A =
[[-39 -69  30 -25  37  30 -23  36  84 -72 -31 -24  91 -32]
 [-70  12  64 -78  90  -5  77 -73  81  78  51  34  83 -42]
 [-38  -1  52 -70  40   1  41  -5 -89  89  19  73   4  64]
 [ 67 -60 -56 -30  87  10  50  79  18  63  77  19  -1  90]
 [-33  15   1  25 -36  66  46   5  16 -43 -25   3   8  24]
 [-35 -36 -26 -52 -16  47 -22 -64 -63 -11  41  72  15  50]
 [  4   5  79  51  76  75 -12 -75  61  74  46 -78  69  23]
 [ 56 -26 -70 -41  26  31 -55  10  54  -3  53  91 -25 -73]
 [-35 -59 -25  31  58 -23  40 -23   7  68   0 -50 -54   5]
 [-73  34   5  60  70 -33 -14  18  59 -85 -56  57  -7 -63]
 [ 16  85 -53 -49  -3  23  59 -74 -28 -89 -25   6 -51  59]
 [ 72  61  58  34  25  74 -13   7  46 -72  56 -76 -66 -87]
 [-36 -86 -69  71  50  24  -1  41 -81 -90 -25 -40  14  45]
 [-46  19 -15  51  89  21   8 -39  42 -19 -89  37  34  87]
 [ 69 -57  87  67  82  81  63 -73 -48   9  90  88 -76  29]]
Rows and columns are counted from 1.
row 1 col 1	-39
row 12 col 1	72
row 7 col 12	-78
row 9 col 7	40
row 1 col 4	-25
row 9 col 13	-54
row 7 col 3	79
row 2 col 12	34
row 8 col 1	56
row 2 col 6	-5
row 11 col 1	16
row 7 col 8	-75
row 6 col 12	72
row 8 col 11	53
row 15 col 6	81
row 4 col 6	10
row 6 col 6	47
row 4 col 4	-30
row 3 col 14	64
row 15 col 1	69
row 1 col 13	91
row 11 col 5	-3
row 12 col 4	34
row 6 col 14	50
row 15 col 4	67
row 4 col 10	63
row 5 col 4	25
row 15 col 10	9
row 7 col 7	-12
row 5 col 6	66
row 14 col 6	21
row 14 col 1	-46
row 10 col 6	-33
row 8 col 5	26
row 5 col 8	5
row 1 col 11	-31

arr =
[[-12  -2 -46   5 -87   3  -7  11   4 -18   5  -1   0   2]
 [ -1   3  29  -2 -77   0   7  -2   2 -13  11   2  -1  -3]
 [  5  -2 -29   8 -11   1   4 -33   2   6  -2   2  -1   1]
 [ -8   1 -33  20  27   2   7  -8  -4  -7   6  -2   2   6]
 [  4   1  14  26   6   1  -4  16  -8 -23   5   0   0  -2]
 [ -8   2   2   0  47   0   0 -19   4  11 -20   0  -2   2]
 [ -6   3  29 -14 -37  -4   0  -5  -3   6  -2   0  -3  -3]
 [-10   1 -33  17 -13   3   3   0  -2  -9   9  -2   2   6]
 [ -8   0 -45  14   7   2  -3  -7   1 -13  -6  -1   1   6]
 [  5  -1 -35  12   0   1   7 -34  -2   9 -14   2  -3   1]
 [ -6   2  29 -12  -7  -4  -1  -4  -2  11 -10   0  -3  -2]
 [  5   1   7  26  47   0  -2  18  -6 -17  11   0   0  -2]
 [  3   1  22  26   5   1  -5  18  -8 -23   6   0   0  -2]
 [  2  -2 -33   7 -14   3   7 -34   3  10 -19   2  -3   0]
 [  5  -1 -30   9 -11   1   5 -33   0   6  -4   2  -2   1]]
Rows and columns are counted from 1.
row 1 col 1 -> -12
row 13 col 4 -> 26
row 6 col 9 -> 4
row 11 col 10 -> 11
row 2 col 7 -> 7
row 6 col 11 -> -20
row 12 col 8 -> 18
row 3 col 5 -> -11
row 10 col 4 -> 12
row 12 col 7 -> -2
row 12 col 14 -> -2
row 8 col 13 -> 2
row 15 col 6 -> 1
row 13 col 6 -> 1
row 1 col 9 -> 4
row 14 col 5 -> -14
row 6 col 8 -> -19
row 9 col 2 -> 0
row 10 col 13 -> -3
row 7 col 8 -> -5
row 1 col 5 -> -87
row 5 col 2 -> 1
row 1 col 7 -> -7
row 15 col 3 -> -30
row 11 col 5 -> -7
row 14 col 1 -> 2
row 15 col 5 -> -11
row 4 col 5 -> 27
row 13 col 8 -> 18
row 6 col 6 -> 0
row 11 col 11 -> -10
row 6 col 14 -> 2
row 15 col 8 -> -33
row 2 col 1 -> -1
row 2 col 4 -> -2
row 8 col 3 -> -33
row 9 col 1 -> -8

x =
[[-0.10 -0.06 -0.01 -0.17 -0.08 -0.06 -0.01 -0.17 -0.08 -0.08 -0.05 -0.06
  -0.05  0.02  0.04  0.10]
 [-0.08 -0.06  0.01 -0.12 -0.10 -0.07  0.00 -0.19 -0.17 -0.06 -0.04 -0.10
  -0.14  0.06 -0.05  0.11]
 [-0.14  0.06 -0.04 -0.02 -0.04 -0.15  0.05 -0.10 -0.16 -0.03 -0.05  0.00
  -0.07 -0.09  0.11 -0.02]
 [-0.01  0.04 -0.04  0.09  0.00 -0.14  0.02 -0.05 -0.26  0.04 -0.10 -0.09
  -0.10 -0.10 -0.05 -0.07]
 [-0.12  0.00  0.04 -0.13 -0.08 -0.11  0.04 -0.15 -0.21 -0.09 -0.07 -0.11
  -0.11  0.03  0.16  0.08]]
Indices start at 1.
(1, 1) => -0.10
(2, 9) => -0.17
(3, 6) => -0.15
(4, 9) => -0.26
(4, 15) => -0.05
(5, 10) => -0.09
(3, 4) => -0.02
(2, 2) => -0.06
(2, 11) => -0.04
(1, 14) => 0.02
(3, 14) => -0.09
(2, 6) => -0.07
(1, 11) => -0.05
(5, 15) => 0.16
(2, 4) => -0.12
(1, 12) => -0.06
(3, 13) => -0.07
(3, 10) => -0.03
(4, 3) => -0.04
(2, 13) => -0.14
(1, 7) => -0.01
(3, 12) => 0.00
(1, 10) => -0.08
(4, 14) => -0.10
(5, 2) => 0.00
(3, 11) => -0.05
(5, 8) => -0.15
(4, 8) => -0.05
(4, 16) => -0.07
(2, 7) => 0.00
